Below is a small trained network, with its code and all its weights. Each question gives an input and a class and asks what happens when units are switched off, that is, made to give their printed mean instead of their output.

import numpy as np


def w(rows, s, z=0):
    codes = np.array(rows[::2]) - 128.0
    scale = np.full(codes.shape[1], s)
    scale[-1] = z or s
    return codes * scale


def f(y):
    return y / 2 * (1 + np.tanh(0.7978845608 * (y + 0.044715 * y**3)))


def log_softmax(a):
    a = a - a.max(-1, keepdims=True)
    return a - np.log(np.exp(a).sum(-1, keepdims=True))


def net(x, mask):
    res = np.array(x, float).reshape(1, 4) / 4 @ E
    y = f(res @ A[0][:, :-1].T + A[0][:, -1])
    res = res + np.where(mask, y, B[0][:, -1]) @ B[0][:, :-1]
    return log_softmax(res[-1] @ U[:, :-1].T + U[:, -1])


A, B = {}, {}
E = w([
[211,250,177,143,78,60,68,129],'x0',
[77,136,80,127,171,69,28,241],'x1',
[163,159,141,242,149,202,126,203],'x2',
[149,138,179,94,153,129,116,151],'x3',
],0.013)
A[0] = w([
[98,77,110,170,229,195,177,212,138],'n0',
[111,31,130,34,101,179,197,77,254],'n1',
[87,192,48,101,120,85,23,210,119],'n2',
[54,113,126,14,141,152,155,106,155],'n3',
[226,120,145,153,99,245,217,109,181],'n4',
[10,28,129,53,154,83,183,136,196],'n5',
[183,207,104,214,86,157,119,244,105],'n6',
[98,91,94,53,113,28,94,140,145],'n7',
[124,181,133,85,96,122,103,65,172],'n8',
[126,121,155,97,107,56,172,106,122],'n9',
[227,188,141,151,31,32,118,149,205],'n10',
[105,173,139,57,101,72,150,139,130],'n11',
[136,120,175,78,47,62,200,2,175],'n12',
],0.0092,0.0059)
B[0] = w([
[222,47,73,64,119,169,181,194,252],'n0',
[111,11,197,164,158,92,128,112,255],'n1',
[110,62,99,153,170,122,19,115,230],'n2',
[103,123,155,184,172,113,85,108,200],'n3',
[125,118,188,136,117,247,161,125,252],'n4',
[67,133,128,89,217,93,78,137,251],'n5',
[159,113,170,254,196,115,125,130,237],'n6',
[105,215,58,81,69,125,9,118,200],'n7',
[180,156,96,110,119,66,138,55,178],'n8',
[137,115,104,109,121,72,152,94,161],'n9',
[140,157,131,128,63,106,137,8,252],'n10',
[151,117,73,118,96,129,86,129,166],'n11',
[204,89,162,97,131,67,162,79,235],'n12',
],0.011,0.016)
U = w([
[108,74,216,207,196,69,104,83,253],'0',
[213,114,112,81,69,63,180,68,115],'1',
[14,113,111,76,184,90,95,141,39],'2',
[139,183,37,109,56,122,64,76,82],'3',
[97,59,169,123,97,255,176,150,65],'4',
[161,223,184,198,76,193,182,58,94],'5',
[188,89,26,130,170,139,147,231,95],'6',
],0.0096,0.0026)

Each question gives the input, the list of numbers given to net, and the class t.
The units are the neurons (one row each of A and B). Each row of codes is followed by its name. A weight is (code - 128) times the scale printed after its matrix; where a second scale follows, it is the last column's (A, B and U).
mask holds one flag per neuron, in row order. A switched-off neuron (its flag False) gives its mean, the last column of its row in B, instead of its output. The means were averaged over made-up inputs and are rounded, as every weight is.
A unit's drop is (log p(t) with every unit on - log p(t) with that unit switched off) / (log p(t) with every unit on - log p(t) with every unit switched off).
The circuit of an input: a set's keep is (log p(t) with only the set's units on - log p(t) with every unit switched off) / (log p(t) with every unit on - log p(t) with every unit switched off). Starting from the 12 units with the biggest drops (on a tie, the unit counted first), units are removed one at a time, each time the one whose removal leaves the highest keep (on an exact tie, the one counted first), for as long as the keep stays at least 0.8.
units of the circuit, in order: the units of the circuit, biggest drop first
k most important neurons: the k neurons with the biggest drops, biggest first
drop of u: that unit's drop, to one decimal
input [2,8,-4,1], class 3: units of the circuit, in order => [n7]
input [0,2,1,-2], class 6: units of the circuit, in order => [n1 n10]
input [-5,1,-8,0], class 2: 2 most important neurons => [n7 n5]
input [1,7,-5,3], class 3: 3 most important neurons => [n7 n1 n11]
input [4,0,1,1], class 5: 3 most important neurons => [n1 n5 n0]
input [-3,-6,1,-8], class 4: 2 most important neurons => [n4 n6]
input [-8,1,-6,5], class 2: 3 most important neurons => [n5 n7 n6]
input [1,-8,-2,3], class 1: 3 most important neurons => [n12 n6 n5]
input [6,0,6,-8], class 5: 2 most important neurons => [n1 n10]
input [8,-1,7,5], class 5: 2 most important neurons => [n10 n1]
input [1,-4,-7,-1], class 1: 4 most important neurons => [n12 n6 n8 n2]
input [4,-6,1,-8], class 5: 2 most important neurons => [n4 n0]
input [0,3,-8,-7], class 2: 3 most important neurons => [n5 n7 n10]
input [-1,5,-8,0], class 2: units of the circuit, in order => [n5]
input [1,0,0,2], class 1: 3 most important neurons => [n4 n6 n1]
input [1,7,-2,-2], class 3: 2 most important neurons => [n7 n1]
input [-8,2,-1,5], class 2: 2 most important neurons => [n5 n6]
input [-7,-7,3,-6], class 4: drop of n4 => 0.2
input [0,1,-8,6], class 2: drop of n7 => 1.0
input [5,-3,-2,-5], class 1: drop of n12 => 0.0
input [-3,8,5,2], class 6: units of the circuit, in order => [n0]
input [-1,1,5,6], class 6: drop of n10 => 0.1
